Here is a tiny trained network, its code and every weight. The questions are about switching its units off for an input and a target symbol, where a switched-off unit gives its printed mean instead of its output.

import numpy as np


def w(rows, s, z=0):
    codes = np.array(rows[::2]) - 128.0
    scale = np.full(codes.shape[1], s)
    scale[-1] = z or s
    return codes * scale


def norm(h):
    return h / np.sqrt((h * h).mean(-1, keepdims=True) + 1e-5)


def f(y):
    return y / 2 * (1 + np.tanh(0.7978845608 * (y + 0.044715 * y**3)))


def softmax(a):
    e = np.exp(a - a.max(-1, keepdims=True))
    return e / e.sum(-1, keepdims=True)


def log_softmax(a):
    a = a - a.max(-1, keepdims=True)
    return a - np.log(np.exp(a).sum(-1, keepdims=True))


def net(x, mask):
    ids = ['ΔΨΩεμξ'.index(c) for c in x.split()]
    T = len(ids)
    res = E[ids] + P[:T]
    u = 0
    for l in range(2):
        r = norm(res)
        for j in range(3):
            rows = slice(2 * j, 2 * j + 2)
            q, k, v = (r @ M[l][rows].T for M in (Q, K, V))
            z = softmax(np.where(np.tri(T) > 0, q @ k.T / 2**0.5, -1e9)) @ v
            o = O[l][rows]
            res = res + np.where(mask[u + j], z, o[:, -1]) @ o[:, :-1]
        u += 3
        y = f(norm(res) @ A[l][:, :-1].T + A[l][:, -1])
        res = res + np.where(mask[u : u + 4], y, B[l][:, -1]) @ B[l][:, :-1]
        u += 4
    return log_softmax(norm(res)[-1] @ U[:, :-1].T + U[:, -1])


Q, K, V, O, A, B = {}, {}, {}, {}, {}, {}
E = w([
[157,1,142,185,168],'Δ',
[154,144,104,163,44],'Ψ',
[58,189,176,158,162],'Ω',
[126,130,226,208,84],'ε',
[107,168,57,108,113],'μ',
[184,152,112,101,122],'ξ',
],0.027)
P = w([
[21,79,18,85,106],'0',
[115,161,47,248,89],'1',
[124,168,68,205,104],'2',
[145,160,90,171,110],'3',
[155,146,124,145,118],'4',
[170,143,147,131,128],'5',
[181,141,166,115,135],'6',
[183,136,177,103,137],'7',
[194,130,188,89,142],'8',
[207,125,202,76,148],'9',
],0.011)
Q[0] = w([
[124,145,108,165,130],'0.h0',
[135,129,111,140,106],'0.h0',
[68,152,101,57,33],'0.h1',
[106,156,176,73,25],'0.h1',
[84,83,130,83,249],'0.h2',
[172,102,108,168,151],'0.h2',
],0.014)
K[0] = w([
[124,185,118,141,157],'0.h0',
[170,139,114,168,91],'0.h0',
[177,133,157,186,212],'0.h1',
[183,128,87,191,238],'0.h1',
[116,165,202,94,255],'0.h2',
[248,106,203,117,131],'0.h2',
],0.0098)
V[0] = w([
[73,254,188,65,17],'0.h0',
[56,86,87,237,161],'0.h0',
[98,194,146,74,47],'0.h1',
[208,195,144,149,165],'0.h1',
[102,197,139,116,157],'0.h2',
[45,163,73,193,178],'0.h2',
],0.0085)
O[0] = w([
[190,224,29,252,129,34],'0.h0',
[115,119,232,51,63,214],'0.h0',
[82,164,253,90,81,122],'0.h1',
[162,119,199,197,208,142],'0.h1',
[147,97,126,182,135,3],'0.h2',
[254,117,152,132,161,107],'0.h2',
],0.0093,0.0023)
A[0] = w([
[146,170,139,103,34,107],'0.n0',
[176,202,119,205,153,118],'0.n1',
[56,146,131,192,57,253],'0.n2',
[4,214,116,93,237,108],'0.n3',
],0.013,0.0046)
B[0] = w([
[100,110,117,191,81,188],'0.n0',
[208,91,177,152,165,254],'0.n1',
[209,143,56,216,142,227],'0.n2',
[57,114,8,176,57,145],'0.n3',
],0.012,0.0071)
Q[1] = w([
[171,108,68,113,96],'1.h0',
[179,153,140,131,195],'1.h0',
[94,137,129,16,194],'1.h1',
[169,111,103,161,93],'1.h1',
[214,143,97,32,181],'1.h2',
[129,110,3,136,227],'1.h2',
],0.017)
K[1] = w([
[187,169,141,122,146],'1.h0',
[162,135,162,79,142],'1.h0',
[178,253,164,93,128],'1.h1',
[136,81,84,176,141],'1.h1',
[58,33,118,158,104],'1.h2',
[127,129,44,189,84],'1.h2',
],0.017)
V[1] = w([
[217,254,59,148,123],'1.h0',
[179,3,112,81,184],'1.h0',
[203,140,129,82,105],'1.h1',
[148,60,201,39,198],'1.h1',
[70,130,209,90,110],'1.h2',
[41,151,52,243,117],'1.h2',
],0.0091)
O[1] = w([
[21,68,124,32,150,253],'1.h0',
[89,160,148,116,22,229],'1.h0',
[171,29,176,166,147,159],'1.h1',
[94,134,156,82,232,131],'1.h1',
[176,139,177,211,142,37],'1.h2',
[2,103,167,52,181,120],'1.h2',
],0.0084,0.0049)
A[1] = w([
[132,77,76,67,138,12],'1.n0',
[117,173,67,155,1,134],'1.n1',
[171,85,131,143,74,94],'1.n2',
[114,46,105,199,33,167],'1.n3',
],0.019,0.011)
B[1] = w([
[252,167,170,175,110,141],'1.n0',
[111,52,73,155,15,185],'1.n1',
[121,161,79,191,136,189],'1.n2',
[134,167,153,96,130,254],'1.n3',
],0.021,0.017)
U = w([
[69,122,101,144,195,138],'Δ',
[190,47,76,180,182,16],'Ψ',
[80,96,85,111,95,254],'Ω',
[116,167,83,61,166,110],'ε',
[117,63,205,80,130,175],'μ',
[136,252,127,99,79,79],'ξ',
],0.013,0.0068)

Each question gives the input, a string of symbols that net reads in full, and the target symbol t.
The units are the heads (2 rows each of Q, K, V and O) and the neurons (one row each of A and B). Each row of codes is followed by its name. A weight is (code - 128) times the scale printed after its matrix; where a second scale follows, it is the last column's (O, A, B and U).
mask holds one flag per unit, layer by layer, with each layer's heads first. A switched-off unit (its flag False) gives its mean, the last column of its rows in O or B, instead of its output. The means were averaged over made-up inputs and are rounded, as every weight is.
A unit's drop is (log p(t) with every unit on - log p(t) with that unit switched off) / (log p(t) with every unit on - log p(t) with every unit switched off).
The circuit of an input: a set's keep is (log p(t) with only the set's units on - log p(t) with every unit switched off) / (log p(t) with every unit on - log p(t) with every unit switched off). Starting from the 12 units with the biggest drops (on a tie, the unit counted first), units are removed one at a time, each time the one whose removal leaves the highest keep (on an exact tie, the one counted first), for as long as the keep stays at least 0.8.
units of the circuit, in order: the units of the circuit, biggest drop first
unit that matters most: the unit with the biggest drop
top k neurons: the k neurons with the biggest drops, biggest first
k most important neurons of layer l: the k neurons of layer l with the biggest drops, biggest first
which heads matter: for each layer, one digit per head in row order, 1 if its drop is at least 0.15 and else 0, layers parted by /
drop of u: that unit's drop, to one decimal
input ξ μ Ψ ε ξ ξ Ω, target Ω: which heads matter	000 / 010
input Δ ξ Ψ Ω Ψ ξ ξ ξ, target Ψ: which heads matter	110 / 000
input Ψ Ψ Δ Δ μ μ ε ξ, target Ω: which heads matter	000 / 000
input Δ ξ ε Ψ μ, target ε: unit that matters most	1.h1
input Ψ ξ μ ξ Δ, target μ: top 2 neurons	1.n2, 0.n0
input ξ ξ Δ Ω, target Δ: which heads matter	111 / 011
input Δ ξ μ μ Δ ε Ψ ξ Ψ Ψ, target Ψ: which heads matter	110 / 111
input Δ Ω μ ξ ε ξ Ω μ, target Ψ: units of the circuit, in order	0.h2, 0.n1, 0.h0, 1.n3
input ξ Δ μ μ Δ, target ξ: which heads matter	100 / 001
input ε ε μ μ Ω ε ξ μ, target Ψ: top 3 neurons	1.n3, 0.n1, 0.n3
input μ Δ Ψ Δ, target ξ: which heads matter	100 / 011
input ξ Δ Ψ Ω, target Δ: 2 most important neurons of layer 0	0.n3, 0.n0
input Ω Ψ ε ξ, target Ω: top 2 neurons	1.n1, 0.n0
input μ ξ ε Δ, target μ: which heads matter	000 / 000
input ξ ξ μ Δ Δ ξ ξ, target μ: top neuron	0.n2
input μ ξ Ω ξ Ω μ ξ ξ Ψ ξ, target μ: 3 most important neurons of layer 0	0.n2, 0.n1, 0.n0
input Δ ξ ξ μ ξ, target Ψ: drop of 1.h0	0.0
input Δ ε μ, target ε: drop of 0.h2	0.6
input Δ ξ ξ ξ Δ Ω, target Ω: drop of 1.h0	0.9
